Here is a tiny trained network, its code and every weight. The questions are about switching its units off for an input and a target symbol, where a switched-off unit gives its printed mean instead of its output.

import numpy as np


def w(rows, s, z=0):
    codes = np.array(rows[::2]) - 128.0
    scale = np.full(codes.shape[1], s)
    scale[-1] = z or s
    return codes * scale


def f(y):
    return y / 2 * (1 + np.tanh(0.7978845608 * (y + 0.044715 * y**3)))


def softmax(a):
    e = np.exp(a - a.max(-1, keepdims=True))
    return e / e.sum(-1, keepdims=True)


def log_softmax(a):
    a = a - a.max(-1, keepdims=True)
    return a - np.log(np.exp(a).sum(-1, keepdims=True))


def net(x, mask):
    ids = ['ΘΠΣαδεημτ'.index(c) for c in x.split()]
    T = len(ids)
    res = E[ids] + P[:T]
    u = 0
    for l in range(2):
        r = res
        for j in range(3):
            rows = slice(2 * j, 2 * j + 2)
            q, k, v = (r @ M[l][rows].T for M in (Q, K, V))
            z = softmax(np.where(np.tri(T) > 0, q @ k.T / 2**0.5, -1e9)) @ v
            o = O[l][rows]
            res = res + np.where(mask[u + j], z, o[:, -1]) @ o[:, :-1]
        u += 3
        y = f(res @ A[l][:, :-1].T + A[l][:, -1])
        res = res + np.where(mask[u : u + 8], y, B[l][:, -1]) @ B[l][:, :-1]
        u += 8
    return log_softmax(res[-1] @ U[:, :-1].T + U[:, -1])


Q, K, V, O, A, B = {}, {}, {}, {}, {}, {}
E = w([
[121,94,108,116,120,66,115,170],'Θ',
[119,200,128,57,206,110,177,137],'Π',
[47,147,62,177,169,143,99,63],'Σ',
[128,84,113,45,198,116,150,169],'α',
[165,255,118,81,25,76,113,129],'δ',
[142,172,60,82,159,91,194,151],'ε',
[134,134,73,98,161,87,177,156],'η',
[118,125,117,99,154,91,152,169],'μ',
[109,78,220,35,181,162,74,139],'τ',
],0.0086)
P = w([
[4,22,121,66,73,20,249,58],'0',
[46,128,154,82,91,69,239,43],'1',
[81,141,129,89,127,83,205,46],'2',
[89,156,105,79,145,87,160,60],'3',
[101,176,96,98,162,103,138,86],'4',
[112,166,72,115,172,112,106,109],'5',
[113,188,61,121,172,129,85,144],'6',
[131,196,52,121,195,140,63,162],'7',
[145,203,45,141,210,152,46,187],'8',
[149,208,19,157,226,177,40,201],'9',
],0.0049)
Q[0] = w([
[117,70,183,69,191,102,249,150],'0.h0',
[203,164,75,18,180,49,185,224],'0.h0',
[59,134,56,117,158,59,225,74],'0.h1',
[47,222,2,141,148,53,147,76],'0.h1',
[149,46,238,185,57,175,216,63],'0.h2',
[203,65,241,177,35,119,224,146],'0.h2',
],0.006)
K[0] = w([
[240,196,200,32,33,33,194,242],'0.h0',
[220,139,203,115,150,181,15,201],'0.h0',
[178,233,31,222,63,50,193,108],'0.h1',
[218,217,64,184,128,134,108,172],'0.h1',
[67,119,172,88,83,54,245,45],'0.h2',
[19,61,137,128,106,72,255,7],'0.h2',
],0.0063)
V[0] = w([
[115,105,45,188,168,127,158,113],'0.h0',
[85,144,137,184,141,177,99,81],'0.h0',
[185,93,210,196,166,219,110,183],'0.h1',
[149,63,255,129,104,209,137,139],'0.h1',
[126,70,36,234,173,166,194,77],'0.h2',
[18,71,109,81,111,56,183,52],'0.h2',
],0.0066)
O[0] = w([
[112,159,192,199,83,175,125,128,166],'0.h0',
[186,191,138,165,87,89,80,82,145],'0.h0',
[200,98,117,95,54,147,83,148,2],'0.h1',
[196,119,131,106,3,104,89,79,29],'0.h1',
[205,152,223,146,63,206,190,232,136],'0.h2',
[107,122,239,141,134,103,218,82,214],'0.h2',
],0.0059,0.0079)
A[0] = w([
[110,97,234,170,207,248,93,160,202],'0.n0',
[21,130,147,193,171,163,47,4,230],'0.n1',
[109,117,75,69,212,61,253,163,173],'0.n2',
[49,191,16,168,242,173,105,101,253],'0.n3',
[85,40,55,96,209,107,209,124,102],'0.n4',
[77,190,187,129,100,84,181,41,241],'0.n5',
[71,40,196,122,207,162,125,93,177],'0.n6',
[103,58,230,126,189,195,134,198,150],'0.n7',
],0.0061,0.0044)
B[0] = w([
[139,39,25,161,230,126,178,137,167],'0.n0',
[29,95,22,155,129,101,147,44,214],'0.n1',
[65,177,237,106,192,112,118,125,196],'0.n2',
[12,165,85,162,203,114,86,97,248],'0.n3',
[1,139,238,81,173,102,66,184,162],'0.n4',
[156,197,110,135,53,53,204,76,210],'0.n5',
[38,29,116,56,204,108,153,103,176],'0.n6',
[115,5,107,110,243,105,183,182,147],'0.n7',
],0.0053,0.017)
Q[1] = w([
[107,115,71,221,136,138,138,87],'1.h0',
[62,237,58,162,196,65,140,141],'1.h0',
[48,99,32,207,253,129,142,109],'1.h1',
[139,167,159,169,156,142,172,183],'1.h1',
[152,77,126,178,91,176,102,118],'1.h2',
[77,154,61,246,226,105,175,91],'1.h2',
],0.0058)
K[1] = w([
[174,195,148,102,133,174,104,210],'1.h0',
[149,132,82,141,183,253,57,146],'1.h0',
[166,148,96,139,152,140,53,185],'1.h1',
[201,51,144,108,98,165,136,119],'1.h1',
[164,101,134,105,121,146,200,108],'1.h2',
[133,154,109,139,132,183,51,192],'1.h2',
],0.0056)
V[1] = w([
[109,253,81,215,96,130,115,118],'1.h0',
[123,46,36,183,137,151,90,108],'1.h0',
[81,210,164,115,160,105,160,78],'1.h1',
[131,219,49,143,44,95,127,49],'1.h1',
[187,171,207,156,90,151,151,177],'1.h2',
[127,142,166,56,146,122,181,115],'1.h2',
],0.0059)
O[1] = w([
[139,124,139,134,207,127,233,228,157],'1.h0',
[131,129,246,108,89,81,206,40,136],'1.h0',
[185,117,97,156,191,191,141,160,255],'1.h1',
[173,43,105,242,255,58,52,180,135],'1.h1',
[68,135,68,101,89,95,111,214,12],'1.h2',
[159,129,91,151,138,182,67,164,159],'1.h2',
],0.0057,0.022)
A[1] = w([
[59,30,151,117,146,108,134,127,36],'1.n0',
[198,54,58,197,141,63,141,93,121],'1.n1',
[179,74,32,205,142,143,136,127,60],'1.n2',
[53,11,118,119,140,105,126,120,63],'1.n3',
[176,118,132,171,154,215,131,107,133],'1.n4',
[155,120,253,152,155,94,184,85,222],'1.n5',
[132,55,197,83,158,196,131,131,112],'1.n6',
[46,105,61,125,79,57,8,137,4],'1.n7',
],0.0054,0.0022)
B[1] = w([
[114,155,123,75,136,58,231,204,203],'1.n0',
[163,24,174,215,136,158,51,66,201],'1.n1',
[122,21,120,136,108,183,78,145,186],'1.n2',
[100,199,87,60,122,77,218,181,206],'1.n3',
[181,116,134,158,133,220,140,98,185],'1.n4',
[192,212,172,172,167,113,145,95,253],'1.n5',
[200,120,146,199,208,132,144,166,157],'1.n6',
[241,110,194,220,205,195,253,190,122],'1.n7',
],0.0058,0.011)
U = w([
[125,210,87,95,123,33,181,140,177],'Θ',
[163,75,132,145,163,219,76,110,254],'Π',
[215,137,229,163,139,126,160,129,81],'Σ',
[114,135,102,121,100,197,110,93,92],'α',
[99,60,108,140,163,1,94,212,56],'δ',
[124,81,43,120,128,229,151,182,52],'ε',
[121,111,68,125,113,193,149,152,95],'η',
[117,116,104,132,113,145,128,135,61],'μ',
[102,140,201,118,106,50,44,44,187],'τ',
],0.0066,0.0031)

Each question gives the input, a string of symbols that net reads in full, and the target symbol t.
The units are the heads (2 rows each of Q, K, V and O) and the neurons (one row each of A and B). Each row of codes is followed by its name. A weight is (code - 128) times the scale printed after its matrix; where a second scale follows, it is the last column's (O, A, B and U).
mask holds one flag per unit, layer by layer, with each layer's heads first. A switched-off unit (its flag False) gives its mean, the last column of its rows in O or B, instead of its output. The means were averaged over made-up inputs and are rounded, as every weight is.
A unit's drop is (log p(t) with every unit on - log p(t) with that unit switched off) / (log p(t) with every unit on - log p(t) with every unit switched off).
The circuit of an input: a set's keep is (log p(t) with only the set's units on - log p(t) with every unit switched off) / (log p(t) with every unit on - log p(t) with every unit switched off). Starting from the 12 units with the biggest drops (on a tie, the unit counted first), units are removed one at a time, each time the one whose removal leaves the highest keep (on an exact tie, the one counted first), for as long as the keep stays at least 0.8.
circuit, biggest first: the units of the circuit, biggest drop first
most important unit: the unit with the biggest drop
heads that matter: for each layer, one digit per head in row order, 1 if its drop is at least 0.15 and else 0, layers parted by /
drop when u is switched off: that unit's drop, to one decimal
input δ Σ δ Σ δ, target Π: heads that matter	001 / 010
input Σ Σ Σ δ δ Π, target δ: heads that matter	000 / 110
input Σ η ε η Σ Σ Σ Σ δ Σ, target δ: heads that matter	000 / 111
input η η τ Σ Σ δ τ Θ, target τ: most important unit	1.h0
input Σ δ δ, target δ: circuit, biggest first	1.h1, 0.h2, 1.h0, 0.n5
input Θ Σ Σ Σ, target Σ: circuit, biggest first	0.h2, 1.n5, 0.h0
input μ Σ τ δ, target τ: circuit, biggest first	1.h0, 0.n0, 0.n7
input τ Σ Σ α Σ Σ δ Σ τ Σ, target τ: heads that matter	000 / 111
input δ μ η α Σ Σ, target Σ: heads that matter	011 / 101
input τ ε Σ Σ δ α, target Θ: heads that matter	000 / 010
input τ ε δ Π η Θ Σ, target Θ: heads that matter	000 / 110
input Σ Σ μ τ Π δ Σ Σ Σ μ, target Σ: heads that matter	000 / 100
input Σ δ Σ δ α, target δ: heads that matter	100 / 100
input τ δ Σ μ τ Σ Σ α, target Σ: most important unit	0.n1
input α Σ Σ Σ ε μ δ δ α, target δ: heads that matter	100 / 000
input Σ δ τ δ δ δ, target δ: circuit, biggest first	1.h1, 0.h2
input Σ Σ ε δ τ, target Θ: heads that matter	111 / 000
input δ Θ ε τ τ δ Σ, target δ: heads that matter	000 / 010
input Σ Σ Θ ε δ τ δ η, target δ: drop when 0.n1 is switched off	0.1
input Σ Σ δ α δ, target Π: drop when 0.n3 is switched off	-0.1
input τ τ μ, target τ: drop when 1.h0 is switched off	0.6
input δ δ Π, target δ: most important unit	1.h0
